Below is a small trained network, with its code and all its weights. Each question gives an input and a class and asks what happens when units are switched off, that is, made to give their printed mean instead of their output.

import numpy as np


def w(rows, s, z=0):
    codes = np.array(rows[::2]) - 128.0
    scale = np.full(codes.shape[1], s)
    scale[-1] = z or s
    return codes * scale


def f(y):
    return y / 2 * (1 + np.tanh(0.7978845608 * (y + 0.044715 * y**3)))


def log_softmax(a):
    a = a - a.max(-1, keepdims=True)
    return a - np.log(np.exp(a).sum(-1, keepdims=True))


def net(x, mask):
    res = np.array(x, float).reshape(1, 3) / 4 @ E
    y = f(res @ A[0][:, :-1].T + A[0][:, -1])
    res = res + np.where(mask, y, B[0][:, -1]) @ B[0][:, :-1]
    return log_softmax(res[-1] @ U[:, :-1].T + U[:, -1])


A, B = {}, {}
E = w([
[122,69,23,29,89,220,213,161],'x0',
[24,230,128,122,9,181,104,174],'x1',
[233,195,44,119,28,88,153,33],'x2',
],0.011)
A[0] = w([
[109,133,122,115,70,139,200,170,217],'neuron 1',
[204,139,197,160,167,92,94,57,213],'neuron 2',
[212,78,106,73,214,111,163,160,147],'neuron 3',
[144,140,59,90,72,158,185,129,202],'neuron 4',
[73,159,180,222,185,78,57,130,240],'neuron 5',
[117,142,70,48,92,168,177,136,238],'neuron 6',
[129,85,164,205,219,5,78,113,196],'neuron 7',
[114,173,127,148,96,131,126,94,73],'neuron 8',
[215,131,93,97,135,95,166,80,70],'neuron 9',
[129,96,191,131,209,115,97,150,253],'neuron 10',
[142,168,133,54,131,85,122,135,162],'neuron 11',
[121,166,162,165,141,59,108,127,31],'neuron 12',
[62,158,119,129,39,129,73,166,173],'neuron 13',
[179,132,141,138,143,144,121,125,121],'neuron 14',
[37,131,189,143,194,153,116,224,147],'neuron 15',
[127,51,85,81,194,169,191,137,177],'neuron 16',
[239,89,60,134,138,83,128,51,196],'neuron 17',
],0.012,0.0051)
B[0] = w([
[153,136,194,178,78,106,103,38,204],'neuron 1',
[84,163,67,208,100,145,198,122,222],'neuron 2',
[144,123,65,211,134,67,150,121,208],'neuron 3',
[86,205,154,232,88,5,57,51,241],'neuron 4',
[119,169,112,108,107,142,255,137,251],'neuron 5',
[124,165,145,207,116,133,48,100,248],'neuron 6',
[60,103,43,88,125,99,211,88,248],'neuron 7',
[170,161,68,125,80,114,122,89,159],'neuron 8',
[64,203,170,74,143,90,33,62,201],'neuron 9',
[124,39,63,113,182,147,183,160,213],'neuron 10',
[168,169,79,172,142,119,78,126,146],'neuron 11',
[153,118,67,103,78,159,205,161,177],'neuron 12',
[128,216,152,140,70,36,77,141,221],'neuron 13',
[102,153,114,121,128,100,136,94,142],'neuron 14',
[39,56,222,26,225,174,117,144,237],'neuron 15',
[232,46,92,173,111,148,156,139,216],'neuron 16',
[47,236,167,161,132,76,94,39,242],'neuron 17',
],0.01,0.019)
U = w([
[164,99,196,138,130,130,146,104,55],'0',
[203,105,61,137,187,137,142,176,56],'1',
[47,90,113,29,196,153,188,160,84],'2',
[116,162,26,197,126,100,184,94,204],'3',
[202,134,107,64,128,172,139,121,4],'4',
[67,192,155,135,143,88,61,90,236],'5',
[196,201,130,131,98,121,144,158,86],'6',
[120,64,156,100,176,246,117,158,51],'7',
],0.013,0.0026)

Each question gives the input, the list of numbers given to net, and the class t.
The units are the neurons (one row each of A and B). Each row of codes is followed by its name. A weight is (code - 128) times the scale printed after its matrix; where a second scale follows, it is the last column's (A, B and U).
mask holds one flag per neuron, in row order. A switched-off neuron (its flag False) gives its mean, the last column of its row in B, instead of its output. The means were averaged over made-up inputs and are rounded, as every weight is.
A unit's drop is (log p(t) with every unit on - log p(t) with that unit switched off) / (log p(t) with every unit on - log p(t) with every unit switched off).
The circuit of an input: a set's keep is (log p(t) with only the set's units on - log p(t) with every unit switched off) / (log p(t) with every unit on - log p(t) with every unit switched off). Starting from the 12 units with the biggest drops (on a tie, the unit counted first), units are removed one at a time, each time the one whose removal leaves the highest keep (on an exact tie, the one counted first), for as long as the keep stays at least 0.8.
units of the circuit, in order: the units of the circuit, biggest drop first
k most important neurons: the k neurons with the biggest drops, biggest first
drop of u: that unit's drop, to one decimal
input [3,1,-8], class 2: units of the circuit, in order => [neuron 15]
input [4,-6,-5], class 1: 2 most important neurons => [neuron 16; neuron 3]
input [-5,7,6], class 6: 2 most important neurons => [neuron 7; neuron 13]
input [-3,5,1], class 6: 2 most important neurons => [neuron 17; neuron 4]
input [-4,4,1], class 3: 3 most important neurons => [neuron 15; neuron 9; neuron 5]
input [0,-5,6], class 5: 2 most important neurons => [neuron 9; neuron 17]
input [3,-8,-8], class 2: 2 most important neurons => [neuron 15; neuron 7]
input [5,-4,-8], class 7: 2 most important neurons => [neuron 15; neuron 16]
input [-6,-1,0], class 3: 2 most important neurons => [neuron 2; neuron 15]
input [7,-5,-4], class 1: drop of neuron 7 => 0.2
input [7,1,-7], class 7: drop of neuron 15 => 0.1
input [6,-3,6], class 5: drop of neuron 10 => 0.0
